Below is a small trained network, with its code and all its weights. Each question gives an input and a target symbol and asks what happens when units are switched off, that is, made to give their printed mean instead of their output.

import numpy as np


def w(rows, s, z=0):
    codes = np.array(rows[::2]) - 128.0
    scale = np.full(codes.shape[1], s)
    scale[-1] = z or s
    return codes * scale


def norm(h):
    return h / np.sqrt((h * h).mean(-1, keepdims=True) + 1e-5)


def f(y):
    return np.maximum(y, 0)


def softmax(a):
    e = np.exp(a - a.max(-1, keepdims=True))
    return e / e.sum(-1, keepdims=True)


def log_softmax(a):
    a = a - a.max(-1, keepdims=True)
    return a - np.log(np.exp(a).sum(-1, keepdims=True))


def net(x, mask):
    ids = ['ΔΞΨΩαβγεηθμστ'.index(c) for c in x.split()]
    T = len(ids)
    res = E[ids] + P[:T]
    q, k, v = (norm(res) @ M[0].T for M in (Q, K, V))
    z = softmax(np.where(np.tri(T) > 0, q @ k.T / 4**0.5, -1e9)) @ v
    res = res + np.where(mask[0], z, O[0][:, -1]) @ O[0][:, :-1]
    y = f(norm(res) @ A[0][:, :-1].T + A[0][:, -1])
    res = res + np.where(mask[1:25], y, B[0][:, -1]) @ B[0][:, :-1]
    return log_softmax(norm(res)[-1] @ U[:, :-1].T + U[:, -1])


Q, K, V, O, A, B = {}, {}, {}, {}, {}, {}
E = w([
[131,111,175,106,70,152,71,126],'Δ',
[141,90,180,149,72,136,68,137],'Ξ',
[142,89,177,155,77,119,68,138],'Ψ',
[110,70,110,170,149,17,66,113],'Ω',
[149,104,205,73,108,100,139,119],'α',
[99,190,86,38,115,31,71,118],'β',
[105,111,155,41,169,207,110,78],'γ',
[135,53,128,224,162,48,70,164],'ε',
[123,203,137,89,45,177,142,103],'η',
[119,158,157,190,147,87,202,88],'θ',
[113,181,117,202,97,42,152,179],'μ',
[100,77,142,208,160,185,101,159],'σ',
[116,106,157,151,145,108,146,248],'τ',
],0.014)
P = w([
[3,101,238,117,97,94,168,110],'0',
[105,172,177,138,137,127,93,121],'1',
[66,84,153,119,88,111,168,112],'2',
[134,167,165,136,145,128,107,120],'3',
[82,103,106,123,98,126,149,111],'4',
[156,159,155,131,145,133,114,120],'5',
[113,105,97,151,87,135,139,121],'6',
[170,156,140,127,147,137,114,120],'7',
[120,108,76,132,105,137,144,122],'8',
[182,152,125,124,149,136,114,118],'9',
[134,103,59,111,116,130,162,113],'10',
[203,138,128,128,139,135,120,120],'11',
[130,83,51,108,85,102,157,123],'12',
],0.02)
Q[0] = w([
[250,136,109,116,156,116,89,123],'H1',
[124,93,128,107,113,116,114,167],'H1',
[154,101,123,111,86,126,122,94],'H1',
[201,206,189,131,166,106,40,95],'H1',
],0.018)
K[0] = w([
[254,148,57,109,147,144,124,141],'H1',
[137,109,127,48,143,131,142,67],'H1',
[216,111,66,98,176,47,71,27],'H1',
[214,134,4,162,173,198,205,175],'H1',
],0.01)
V[0] = w([
[169,176,98,170,91,133,189,110],'H1',
[147,143,117,75,123,91,98,48],'H1',
[117,114,155,179,148,183,152,2],'H1',
[131,135,123,140,215,140,201,114],'H1',
],0.0099)
O[0] = w([
[30,194,177,191,129,90,125,90,2],'H1',
[99,65,166,52,116,96,77,40,175],'H1',
[199,127,106,185,173,79,214,3,108],'H1',
[142,178,128,134,204,120,173,159,18],'H1',
],0.011,0.0046)
A[0] = w([
[189,111,45,133,88,121,179,133,152],'N1',
[135,198,95,101,168,185,186,247,65],'N2',
[156,135,115,159,143,65,89,47,115],'N3',
[165,119,176,192,132,129,113,124,126],'N4',
[80,50,129,175,114,132,190,169,254],'N5',
[129,123,96,72,118,208,168,107,132],'N6',
[183,108,89,141,128,154,165,103,98],'N7',
[169,175,118,95,133,139,129,156,101],'N8',
[42,133,106,207,65,120,112,142,233],'N9',
[171,236,107,177,175,92,186,119,109],'N10',
[127,137,59,96,154,153,188,102,125],'N11',
[144,167,171,96,86,141,122,87,86],'N12',
[108,223,172,142,173,140,108,130,194],'N13',
[61,42,111,137,58,224,124,165,116],'N14',
[16,46,195,129,149,149,157,124,165],'N15',
[116,84,46,108,86,152,168,165,230],'N16',
[121,48,95,98,62,142,153,116,142],'N17',
[149,101,179,100,141,104,159,59,159],'N18',
[162,132,141,117,159,138,81,127,104],'N19',
[90,151,170,118,220,101,108,156,166],'N20',
[196,133,97,129,152,137,97,176,130],'N21',
[99,184,72,68,66,102,137,121,202],'N22',
[153,196,115,95,116,51,112,106,79],'N23',
[138,115,169,101,156,184,151,119,143],'N24',
],0.013,0.0057)
B[0] = w([
[125,87,179,137,2,154,131,132,195],'N1',
[87,173,17,175,113,178,45,49,162],'N2',
[126,187,136,142,115,139,149,141,176],'N3',
[87,122,122,91,165,121,126,73,154],'N4',
[163,223,106,163,25,151,230,97,205],'N5',
[127,124,122,169,106,79,147,107,173],'N6',
[160,64,99,60,129,135,112,144,163],'N7',
[154,115,92,209,149,85,82,100,142],'N8',
[151,49,144,48,101,124,150,100,189],'N9',
[149,91,75,70,153,200,131,207,159],'N10',
[127,137,143,158,50,144,134,163,153],'N11',
[102,135,84,142,173,47,122,82,164],'N12',
[29,50,182,85,135,132,107,156,166],'N13',
[135,148,111,139,155,114,161,125,229],'N14',
[231,173,144,201,70,217,116,127,181],'N15',
[68,163,143,176,121,61,154,51,229],'N16',
[101,172,98,147,147,144,206,231,254],'N17',
[82,157,74,125,135,154,130,136,193],'N18',
[141,151,168,118,126,145,179,157,150],'N19',
[29,138,161,112,89,157,166,88,153],'N20',
[148,102,102,164,173,103,84,137,163],'N21',
[185,112,120,197,151,152,149,134,205],'N22',
[179,94,172,154,133,192,158,113,158],'N23',
[138,108,193,167,104,89,80,177,149],'N24',
],0.0092,0.013)
U = w([
[144,155,168,179,79,159,185,134,124],'Δ',
[116,102,84,143,103,92,170,121,115],'Ξ',
[89,69,49,88,116,49,151,116,120],'Ψ',
[133,184,93,98,172,93,121,174,134],'Ω',
[119,204,139,86,167,73,132,136,180],'α',
[159,154,163,63,73,135,63,172,133],'β',
[196,135,76,46,163,121,147,53,78],'γ',
[194,95,160,173,167,82,89,121,253],'ε',
[105,146,169,164,151,99,106,10,112],'η',
[88,129,138,129,234,169,185,129,143],'θ',
[50,46,219,137,119,139,123,167,89],'μ',
[168,47,87,115,152,220,124,150,52],'σ',
[64,142,82,186,124,166,52,115,17],'τ',
],0.014,0.004)

Each question gives the input, a string of symbols that net reads in full, and the target symbol t.
The units are the heads (4 rows each of Q, K, V and O) and the neurons (one row each of A and B). Each row of codes is followed by its name. A weight is (code - 128) times the scale printed after its matrix; where a second scale follows, it is the last column's (O, A, B and U).
mask holds one flag per unit, heads first, then neurons. A switched-off unit (its flag False) gives its mean, the last column of its rows in O or B, instead of its output. The means were averaged over made-up inputs and are rounded, as every weight is.
A unit's drop is (log p(t) with every unit on - log p(t) with that unit switched off) / (log p(t) with every unit on - log p(t) with every unit switched off).
The circuit of an input: a set's keep is (log p(t) with only the set's units on - log p(t) with every unit switched off) / (log p(t) with every unit on - log p(t) with every unit switched off). Starting from the 12 units with the biggest drops (on a tie, the unit counted first), units are removed one at a time, each time the one whose removal leaves the highest keep (on an exact tie, the one counted first), for as long as the keep stays at least 0.8.
units of the circuit, in order: the units of the circuit, biggest drop first
unit that matters most: the unit with the biggest drop
top k neurons: the k neurons with the biggest drops, biggest first
input ε β Ψ β Ω, target Δ: units of the circuit, in order => [N5; N12]
input α β η Ω Ψ ε β τ α β η Ξ, target η: units of the circuit, in order => [H1; N17]
input Ψ γ γ Δ Ξ η τ α α β τ β, target τ: units of the circuit, in order => [H1; N2]
input Ξ Δ β β Ξ μ Δ γ, target μ: units of the circuit, in order => [H1; N13]
input α Ψ τ ε Ψ Δ ε η Δ σ Ω, target Δ: units of the circuit, in order => [N1; N5]
input η β Ω β, target β: units of the circuit, in order => [H1]
input ε α η β Ψ α, target β: top 2 neurons => [N16; N5]
input β η β β ε γ, target ε: units of the circuit, in order => [N24; N5; N17; H1]
input Ψ Ψ Ξ γ Ω Ψ Ψ Ψ, target Ψ: units of the circuit, in order => [N15; N5; N22; N1]
input Ξ θ β, target Δ: units of the circuit, in order => [N22; N23]
input β β γ β μ β Ω Ω β τ η θ, target τ: units of the circuit, in order => [H1; N2]
input Ψ σ α τ σ α ε γ, target ε: top 2 neurons => [N24; N17]
input β Δ μ Δ θ Ξ α η β Ψ γ β, target γ: top 2 neurons => [N16; N17]
input θ ε β ε Ψ Ω μ σ Ψ γ Ψ γ, target γ: top 2 neurons => [N17; N18]
input Ω Δ Ω Δ, target Ω: top neuron => [N1]
input Ξ ε γ Ψ, target ε: top 2 neurons => [N21; N5]
input ε Ω η η ε τ Ω β μ ε, target μ: top 2 neurons => [N20; N16]
input α Ω θ σ η β μ τ α ε Ψ Ω, target ε: top 3 neurons => [N17; N5; N21]
input γ ε Ψ β Ω β Ψ η α γ, target η: top 2 neurons => [N17; N24]
input ε ε τ η σ μ, target σ: unit that matters most => N10
